(in the rows, 128 means zero)
Each row of numbers belongs to one of the nodes below and depends on some of the facts about them. Some rows are named. Which node is each other row?

Some facts about the nodes:
stedu ε:565 Ω:b ψ:braska,mitridis,paplel
kliples ε:923 Ω:c ψ:tepes
rigremor ε:565 Ω:d
stetrim ε:565 Ω:c
lafavil ε:565 Ω:b ψ:bomur,stestupan
floti ε:565 Ω:e
vusel ε:923 Ω:b ψ:migro,kaskosok
lide ε:565 Ω:a ψ:trusu,sotas
vatresur ε:923 Ω:d
dezer ε:923 Ω:a
paner ε:565 Ω:c
doste ε:923 Ω:d
mogruk ε:565 Ω:d
paplel ε:923 Ω:a
klopul ε:923 Ω:b
kluskik ε:565 Ω:a ψ:simu
zuror ε:565 Ω:b
popepe ε:923 Ω:d ψ:zeskir,stestupan,duvan
flaplis ε:923 Ω:a
fiva ε:565 Ω:b ψ:braska,doste
zeskir ε:565 Ω:a
zuskim ε:923 Ω:d
kistobrok ε:923 Ω:c ψ:gukle
drofibar ε:565 Ω:a ψ:fibis,nuvo,flaplis,nugal
skinem ε:565 Ω:e
dunom ε:923 Ω:b ψ:nuvo
tasen ε:565 Ω:e ψ:floti
pive ε:565 Ω:b
zuvepi ε:923 Ω:a ψ:gravi,lasivar
nanen ε:923 Ω:a
klezo ε:565 Ω:a ψ:zibri
mitridis ε:923 Ω:c
boban ε:923 Ω:e
studres ε:565 Ω:d
fepedi ε:565 Ω:d ψ:vufim,skatrem
flese ε:923 Ω:e ψ:ribol,taplek,distirir
sulon ε:923 Ω:d ψ:teskel,zuskim,skatrem
grufa ε:923 Ω:d ψ:zibri,dramal,skatrem,stetrim,klokidrir
tasum ε:565 Ω:b ψ:malu
luril ε:923 Ω:d ψ:bubrin,paner,boban
zuklek ε:923 Ω:a
leduso ε:923 Ω:a ψ:plubok,teskel
kestok ε:923 Ω:b ψ:fatradrum
sebom ε:923 Ω:a
bevin ε:565 Ω:c
nafles ε:923 Ω:b ψ:baki,ferel,drafi
dramal ε:923 Ω:a
ziflon ε:565 Ω:d
pidul ε:565 Ω:a ψ:simu,gukle
teskel ε:923 Ω:e
stabri ε:923 Ω:c ψ:plubok,vatresur
bomobre ε:923 Ω:a ψ:zuror
malu ε:565 Ω:a
plefal ε:923 Ω:c ψ:gribrom
zedro ε:565 Ω:d ψ:plapim
statro ε:565 Ω:d ψ:kibes
flireson ε:565 Ω:e ψ:zesun,fibis,sebom
drabrel ε:565 Ω:b ψ:plurigrum,labril
nuvo ε:923 Ω:b
nibe ε:565 Ω:a ψ:sebom
klaskil ε:923 Ω:a
brudim ε:565 Ω:a
lanel ε:565 Ω:b ψ:skinem
fatradrum ε:565 Ω:a
skigro ε:923 Ω:a ψ:drafi
sezu ε:923 Ω:a ψ:trusu,pive
luklil ε:923 Ω:b
dobron ε:565 Ω:a ψ:brudim,fladror,bevin
plasik ε:923 Ω:e ψ:lidren
flokla ε:923 Ω:a ψ:stestupan,nodrakil,tepes
ramupak ε:565 Ω:a ψ:misku,klopul
drodam ε:565 Ω:b
natrok ε:565 Ω:b ψ:sotas,taplek,lasivar
maklu ε:923 Ω:e ψ:flekas,zuror
gidos ε:565 Ω:c
lidren ε:565 Ω:a
duvan ε:923 Ω:a
fibis ε:923 Ω:b
ribukles ε:923 Ω:a
bubrin ε:565 Ω:a
plapim ε:923 Ω:d
flekas ε:565 Ω:b
bomur ε:923 Ω:a
suflu ε:923 Ω:a
getral ε:565 Ω:a ψ:lasivar
skasa ε:923 Ω:a ψ:bomur,miplal,drodam,pazu
vozom ε:923 Ω:b
plubok ε:565 Ω:a
skekliri ε:923 Ω:e
metil ε:565 Ω:a
graflos ε:565 Ω:a ψ:leklesta,gribrom,mogruk,bevin
drubel ε:565 Ω:a
todorik ε:565 Ω:e ψ:luklil,stestupan
klipun ε:923 Ω:a
sotas ε:923 Ω:b
ziklu ε:923 Ω:a ψ:ferel
stestupan ε:565 Ω:b
tofe ε:565 Ω:e
klokidrir ε:565 Ω:b
kagi ε:565 Ω:b
guflotro ε:923 Ω:e ψ:metil,suflu,gukle
drafi ε:565 Ω:a
kogafus ε:565 Ω:a
ferel ε:565 Ω:c
nugal ε:565 Ω:a
ploskuvu ε:565 Ω:e ψ:migro
bika ε:565 Ω:e ψ:bubrin,puskulen
bosi ε:923 Ω:a ψ:ribukles,rigremor
nodrakil ε:565 Ω:b
rustudru ε:565 Ω:a ψ:dezer,paba
migro ε:923 Ω:a
simu ε:565 Ω:b
gribrom ε:565 Ω:e
pazu ε:565 Ω:a
nolen ε:565 Ω:b ψ:nabros,kogafus,zeskir,klofom
dretru ε:565 Ω:a ψ:floti,nanen,stetrim
zesun ε:565 Ω:d
stagok ε:565 Ω:a ψ:ziflon,misku,zuklek
flomi ε:565 Ω:b ψ:nugal
klilar ε:923 Ω:a ψ:skekliri,zuror,lidren
dridre ε:923 Ω:a ψ:mogruk
tovur ε:923 Ω:c
tuple ε:923 Ω:c
kibes ε:923 Ω:b
labril ε:923 Ω:a
tepes ε:923 Ω:a
gravi ε:923 Ω:a
ruduk ε:565 Ω:e ψ:nanen,buzil
vufi ε:923 Ω:a ψ:plubok,dezer,tuple
klofom ε:565 Ω:a
taplek ε:565 Ω:a
trusu ε:923 Ω:c
fogam ε:923 Ω:d ψ:klaskil,gaflus,gukle
leklesta ε:565 Ω:e
skatrem ε:923 Ω:a
plurigrum ε:565 Ω:e
gaflus ε:923 Ω:a
doskil ε:565 Ω:a ψ:klipun
fladror ε:923 Ω:b
ribol ε:923 Ω:a
lasivar ε:923 Ω:a
kaskosok ε:565 Ω:a
misku ε:565 Ω:c
miplal ε:923 Ω:d
puskulen ε:923 Ω:b
vufim ε:923 Ω:e
baki ε:923 Ω:a
nevon ε:565 Ω:b ψ:rigremor
stoko ε:565 Ω:a ψ:fatradrum
zibri ε:565 Ω:a
dregir ε:923 Ω:b ψ:luklil,tofe
nabros ε:923 Ω:e
distirir ε:565 Ω:a
braska ε:565 Ω:c
saska ε:565 Ω:b ψ:zibri,mitridis
paba ε:565 Ω:a
gukle ε:565 Ω:a
kamis ε:923 Ω:a
flufli ε:923 Ω:a ψ:plubok,lasivar
druti ε:923 Ω:a ψ:skinem,kogafus
dibinir ε:565 Ω:a ψ:plurigrum
buzil ε:565 Ω:c

Some rows with their names:
[101 138 122 166  96  96 137 110 171  50 110 172 155 159 112 174  88 103
 154 134 154 132 146 123 212 114]: ferel
[140 115 146 131  76  89 129 141 184 117 119 149 146 152  90 147 115 127
 164 133 133 146 137 105 216 114]: duvan
[102 139 121 165  94  97 137 111 170  51 108 173 154 161 112 174  88 103
 154 135 156 131 147 123 214 114]: misku
[104 149 130 150 107  88 122  93 161  55 118 166 149 164 108 168 123 114
 158 132 163 119 123 122 193 109]: floti
[133 119 150 131  75  95 127 142 178 115 126 150 149 143  87 158 120 127
 161 127 127 147 134 109 213 116]: dramal
[112 138 150 167  99  91 131 106 179  61  97 170 147 161  92 172 107 120
 146 128 147 133 121  98 207 123]: drafi
[111 120 120 179 121  76 129  88 187  79  93 174 130 181 130 102  79 109
 147 140 174 162 130  90 181  84]: lafavil
[126 102 151 135  89  84 126 147 175 112 125 146 156 144 120 145 122 114
 152 115 122 171 123  98 199 115]: bosi
[ 90 123 137 161 109 114 119 114 170  46 112 180 158 170 116 152 119  90
 139 124 142 154 128 110 162 116]: fepedi
[ 98 135 130 152 120  78 120  98 159  53 116 163 156 166 138 157 125 103
 150 121 158 141 114 113 181 108]: flireson
[130 128 124 137  68 115 123 122 158 118 139 143 142 134  98 134 107 119
 157 127 139 148 143 109 205  94]: fibis
[118 117 123 128  82  92 129 169 147  99 134 168 131 149 148 156 110  91
 166 115 125 177 158 113 208 108]: stabri
[108 136 152 168 100  91 130 106 179  59 100 171 150 159  92 174 109 119
 145 127 144 135 120 101 204 122]: fatradrum
[114 153 120 163  98 103 121 114 129  57  97 184 101 168 148 144 106  93
 142 112 151 161 135  68 195 105]: natrok
[112 103 136 125  84 117 115 152 166  99 139 159 156 153 116 138 133  94
 154 122 120 171 142 117 168 110]: sulon
[101 133 126 175 107  99 125  92 163  66 109 168 141 158 128 133  93 106
 138 121 158 155 123  94 184  97]: nolen
[ 98 135 128 176 106 104 124  93 156  63 113 166 144 151 130 140  98 104
 134 116 153 157 120  94 183 100]: flomi
[108 148 128 149 107  86 123  92 163  56 115 164 149 167 110 165 122 113
 158 134 165 119 124 119 195 109]: skinem

Which node is each row?
No name comes twice in this set of rows, the named rows included.
[127 109 123 141  87  96 123 127 167 123 131 146 141 147 127 108 102 112
 154 125 142 173 138 100 191  87] => dregir
[129 124 107 137  99 132 141 173 171 125 140 150 191 165 168 132  90 111
 164  94 156 155 118 121 221 149] => kistobrok
[ 99 139 123 167  96  98 137 111 171  50 111 175 154 159 110 176  88 104
 154 133 154 133 145 125 212 114] => braska
[115 102 122 135  85  90 131 152 167 102 137 146 164 143 139 147 103  98
 159 121 129 170 149 124 204 106] => plefal
[131 116 127 121  69 123 118 141 176 102 128 149 156 161  90 138 125 106
 162 142 134 141 154 116 191 113] => miplal
[ 99 123 154 171 114  82 128 111 176  57 101 170 154 158 121 163 111 108
 136 114 139 157 109  94 189 121] => stoko
[ 96 124 157 171 114  84 128 113 175  59 105 174 153 156 117 166 112 109
 138 113 137 158 108  98 186 120] => dretru
[105 128 152 168 111  84 128 116 172  59  97 175 144 164 122 163 111 109
 140 115 141 155 113  89 194 124] => rustudru
[128 115 151 127  86  87 123 163 158 109 122 165 126 150 127 153 129 109
 158 109 118 177 132  89 201 117] => vufi
[113 160 120 173  98 132 130  96 161  75 113 169 150 162 112 143  89 120
 145 117 171 126 118 100 206 121] => simu
[126 101 151 135  89  82 125 147 177 113 124 145 157 146 119 142 121 114
 152 117 123 172 124  99 198 114] => druti
[112 148 123 172  94 108 127  87 165  69 107 170 134 161  99 141  90 117
 147 134 166 132 134 100 200  99] => nodrakil
[ 96 136 129 176 106 105 124  93 157  63 115 169 143 151 127 142  98 104
 135 116 153 157 119  96 182 100] => fiva
[113 148 122 170  85 111 125  82 156  58 105 153 144 151 105 151  96 112
 138 131 157 128 132  91 205 103] => flekas

Now the same nodes, written a new way:
Named rows:
[100 129 133 126  99  88 112 122 110 147 101 197 132 153 130 129 116 203
 174 133 111 148  96 139 138 158 103 158 120 141 110 127]: skekliri
[151  94 139 134 151 167 166 132 158 118 150  97 126  89 133 133 129  61
  88 113 141 132 160 123 104 113 153  79 162 110 145 118]: lanel
[129 165 144 143 109 168 142 123  82 147 116 173 130 142 130 123 132 156
 172 182  87  50 122 130 159 131 117 130 124 148 136 148]: puskulen
[137 141 126 144 123 147 122 121  78 134 104 150 125 163 134 114 135 157
 152 188  91  10 115 105 157 120 121 136  95 152 141 145]: kibes
[149 169 115 122 127  97 108 106 163 110 154 103 116 134 129 134 146 112
 119 121 155  96 141 104 174 109 130 174 166 130 104 128]: klofom
[111 195 100 120 110 191  88 119  88 140  74 121 131 103 120 126 124 179
 200  86 102 133  76 151 215 151  79 134 128 146 167 123]: lasivar
[117 126 119 133 114 114 122 118 101 146  96 166 119 163 152 128 117 174
 185 149  97 111 101 111 151 161 117 133  95 141 125 113]: dramal
[148 171 135 129 125 111 110 106 145 129 169  84 130 133 127 126 145 119
 107 108 157  27 176  88 168  98 137 155 163 128 106 137]: stetrim
[116 125 113 132 119 105 105 119  95 129  99 158 122 172 135 121 126 180
 158 171 104  84  96 112 153 140 115 152  92 148 127 130]: klipun
[146 200 119 118 121 102 109 125 165 129 158  99 117 125 132 137 151  98
 136 106 150 147 146 122 148 112 132 176 135 123  99 131]: brudim
[114  74 158 142 136 180 165 146  86 134 110 175 141 112 122 121 119 138
 119 183  94 134 115 164  81 141 131  76 112 131 169 142]: dregir
[117  79 142 139 145 169 149 164  81 139 102 144 137 123 130 115 122 124
 118 173  94 145 114 156  58 133 136  83  58 129 168 143]: kestok
[ 98  60 132 128 142 124 132 161  98 134  97 157 135 128 132 120 115 148
 122 160 106 220  94 165  50 157 131 101  52 125 153 128]: bomobre
[143 221 114 114 116 161 104 106 163 121 143  89 123  81 117 140 146 110
 152  65 152 144 129 139 212 120 107 160 198 127 131 125]: plubok
[115 126 113 132 120 106 105 119  93 128  98 157 123 172 135 120 125 182
 159 169 104  86  96 114 154 142 114 154  93 149 127 129]: zuklek
[130 108 131 118 148 117 134 148 167 114 154  97 128  94 124 133 135  78
  83 107 157 229 140 156  72 122 146 122 124 106 130 126]: klezo
[149 171 135 129 119 118 125 104 155 145 164  86 126 126 142 133 135 112
 134  83 151  57 182  85 170 115 140 135 166 121 103 119]: buzil
[146 119 154 131 143 175 171 133 154 114 164 112 134  77 112 134 133  66
  82 128 145 149 159 157 102 106 145  95 188 113 145 139]: nevon

Rows to name:
No name comes twice in this set of rows, the named rows included.
[ 97  89 143 130 133 187 133 142  77 144  99 126 154  95 111 116 105 166
 126 106 110 145 116 165 112 147 114  67 112 129 177 129] => stabri

The same nodes again, as new rows of numbers:
Some rows with their names:
[145 171 151 148 138 118 131 125 191 162 100 135 184 111 124 134  86 176
 146 115 150 107 147 108 132 101 111 154 108 106 142 144  98 118  96 134
 116 102 127  69  87  36 110 151]: todorik
[105 164 145 132 139 122 105 104 157 158 124 202 139 200  77  98  90 147
 170 137 131 120 129 133 133 135 163 149 153  75 147 144 122 143 115 158
 159 144 129 146 129 121 108 153]: buzil
[142 131 110 160 120  68 113 164 186 145 142 105  93 108 176  73 244  60
  92 208 102 156 124 111 134 131 167 117 145 154 134 117 209 146 197  84
  94 157  97 192 156 137 171 158]: plapim
[179 173 118 137 120 119 153  66 138 158 111 128 170 114  90 151  90 198
 143 121 159  81 152 106 134 127 115 158  95 105 145 129 114 114 137 158
 107 128 117 102 118  85 110 164]: lanel
[189 181 127 143 120 127 141  86 137 157  94 144 142 119  75 148  74 199
 152 132 159  80 147 117 114 127 131 142 108 121 128 124 106 124 150 159
 117 145 104 110 119  98 112 167]: fiva
[171  97  49 100 136  44 135  77 159  89 145  51 145 106 168  72 221  83
  97 248 156 162 142 166 108 203 158 127 150 180  92 144 217 127 172  58
 137 153 105 142 169 184 159 140]: kibes
[157  74  86 143 134  98 130 101 104 113 116  85 102  67 173 148 144 155
 102 135 114  96 139 108 118 114 123 135  77 171 131  91 159 121 173 111
  81  85 116 135 153 168 145 120]: dregir
[106 155 138 169 146 123 139 110 191 142 105 139 188 108 125 140  79 174
 137  93 172 103 172  91 142  95  95 154  78  91 183 145  89 108  84 135
 108  87 150  86  74  28 115 156]: ploskuvu
[126 160 134  90 143 135 122 131 171 158 137 157 186 173  49  99 121 109
 134 178 150 171 150 160 100 195 125 130 132 135 130 162  90  92  93 131
 154 207 155 157 128  81 111 205]: ziflon
[149  52  91 120 145 119 121 109  83 107 108  94 100  71 155 161 112 162
 110 125 109 104 136 126  96 127 114 128  66 196 117  88 127 108 154 116
  94  88 133 130 156 180 135 115]: dunom
[119  58  76 101 159 101 119  90 106  81 123  94 102 132 141 102 155  98
 114 194 148 154 130 177  86 196 148 116 118 200  97 124 141  96 150  92
 137 141 137 163 171 209 145 132]: klopul
[104 164 145 132 139 122 104 103 159 160 124 201 139 199  77  99  90 146
 171 138 130 117 129 133 132 136 164 150 152  75 147 144 120 142 116 157
 160 144 130 145 129 119 109 152]: stetrim
[132 178 139 144 131 132 144  65 129 153 105 163 118 190  78 113 111 148
 167 142 176 106 118 144 131 160 152 145 138 105 123 142  95  96 143 172
 132 160 119 145 135 122 115 164]: klokidrir
[ 81  75 124 138 145 112 113 154 131 139 147 123  96 132 164 107 202  73
  97 143  88 155 114 119 136 135 132 129 100 159 147 107 141  97 149 117
  83 124 148 197 161 151 148 142]: miplal
[165 217 131 180  86 131 155 132 165 130 127 136 145  94 102 140 110 155
 128 109 168  96 170  77 152  80 121 118 140  62 173 139 152 181 146 134
 133 145 100 112  78  62 134 144]: doskil
[179 173 118 136 120 119 154  67 138 160 113 128 170 118  89 150  92 196
 143 120 159  82 152 109 135 129 116 158  98 105 143 131 114 111 137 158
 108 128 115 105 118  88 110 164]: lafavil
[147  93 114 142 115 139 117 181  98  89 123 102  78  57 165 154 125 123
 101 113 101 119 137 109 108  86 122  92 121 164 125  96 156 170 159  98
 121 108 113 126 125 165 151  91]: flufli
[ 85  89 127 142 127 142 118 161  92  85 136 121  56 132 165 119 164  71
 115 125 119 149 106 138 130 121 145  96 151 148 118 114 144 143 149 111
 134 124 129 164 140 191 152  88]: dramal

Rows to name:
No name comes twice in this set of rows, the named rows included.
[ 84 114 111 186 114 116 134 146 125  82 144 111  55 119 187 102 201  63
 103 132 141 137 128 104 155 101 153  98 149 115 155 117 185 163 177 100
 119 119 115 180 127 169 169  96] => klipun
[ 59 159 137 150 121 159 163  92 125 114 156 153 155 178  97 127 123 112
 136  75 184 131 149 111 176 127 105 134 128  48 186 158  95 116  88 159
 142 134 164 146  92  90 119 134] => kaskosok
[165  85 121 115 123  99 116 172 133 168 147  89 139  61 182 145 186 126
  84 132  44 129 118  93 134 101 106 144  85 172 130  90 166 125 152 110
  63 101 122 136 157 121 139 134] => fogam
[ 97 150 159 110 141 157 127 129 141 180 136 176 164 188  65 122 115 124
 141 120 127 147 126 138 129 161 114 145 110 114 145 144  65  75  90 167
 122 169 164 163 131  81 103 185] => zesun
[ 89 154 154 107 125 175 146 116 103 125 144 159 151 187  79 136  97 121
 150  90 157 142 120 147 144 149 112 126 147  86 134 156  74 110  78 162
 162 154 158 125 109 112 104 127] => nugal
[ 35  62 106 156 134 138 140 127  93  69 158 108  87 127 181 126 174  71
  96  91 138 145 137 112 160 113 115 111 108 117 175 120 141 123 127 111
 114  92 163 177 127 172 152  89] => migro
[176 187 153 138 117 140 120 159 169 189 110 162 159 109  69 144  92 169
 131 130 116 112 153 100 112 113 116 133 102 126 150 124 101 127 133 149
 109 169 121 135 112  53 115 195] => fepedi
[182  54  92  93 149 125 106 130  81 104  96  93 100  64 136 159  88 167
 113 156 102 115 134 154  59 148 122 114  84 229  79  91 121 114 154 102
 118 115 122 116 162 192 132 122] => kestok
[140  73  94 134 141 102 124 100  99 112 115  95  88 102 166 130 154 130
 114 152 120 113 121 133 114 137 139 129 100 178 113 101 149 112 172 115
  97 104 118 150 163 188 145 117] => vozom
[112  60 101 123 149  92  86 139 127 114 133 135 107 113 164 114 131 128
 119 144  75 127 131 123 114 114 151 135 115 147 137 102 176 159 144 100
 125  87 129 148 156 186 137 109] => tovur
[117  58  73 162 142 103 138  86 104  96 120  88 105  63 174 153 137 154
  95 111 136  93 165  90 130 106 110 137  46 157 171  91 148 113 166 112
  72  69 137 154 140 160 149 124] => vusel

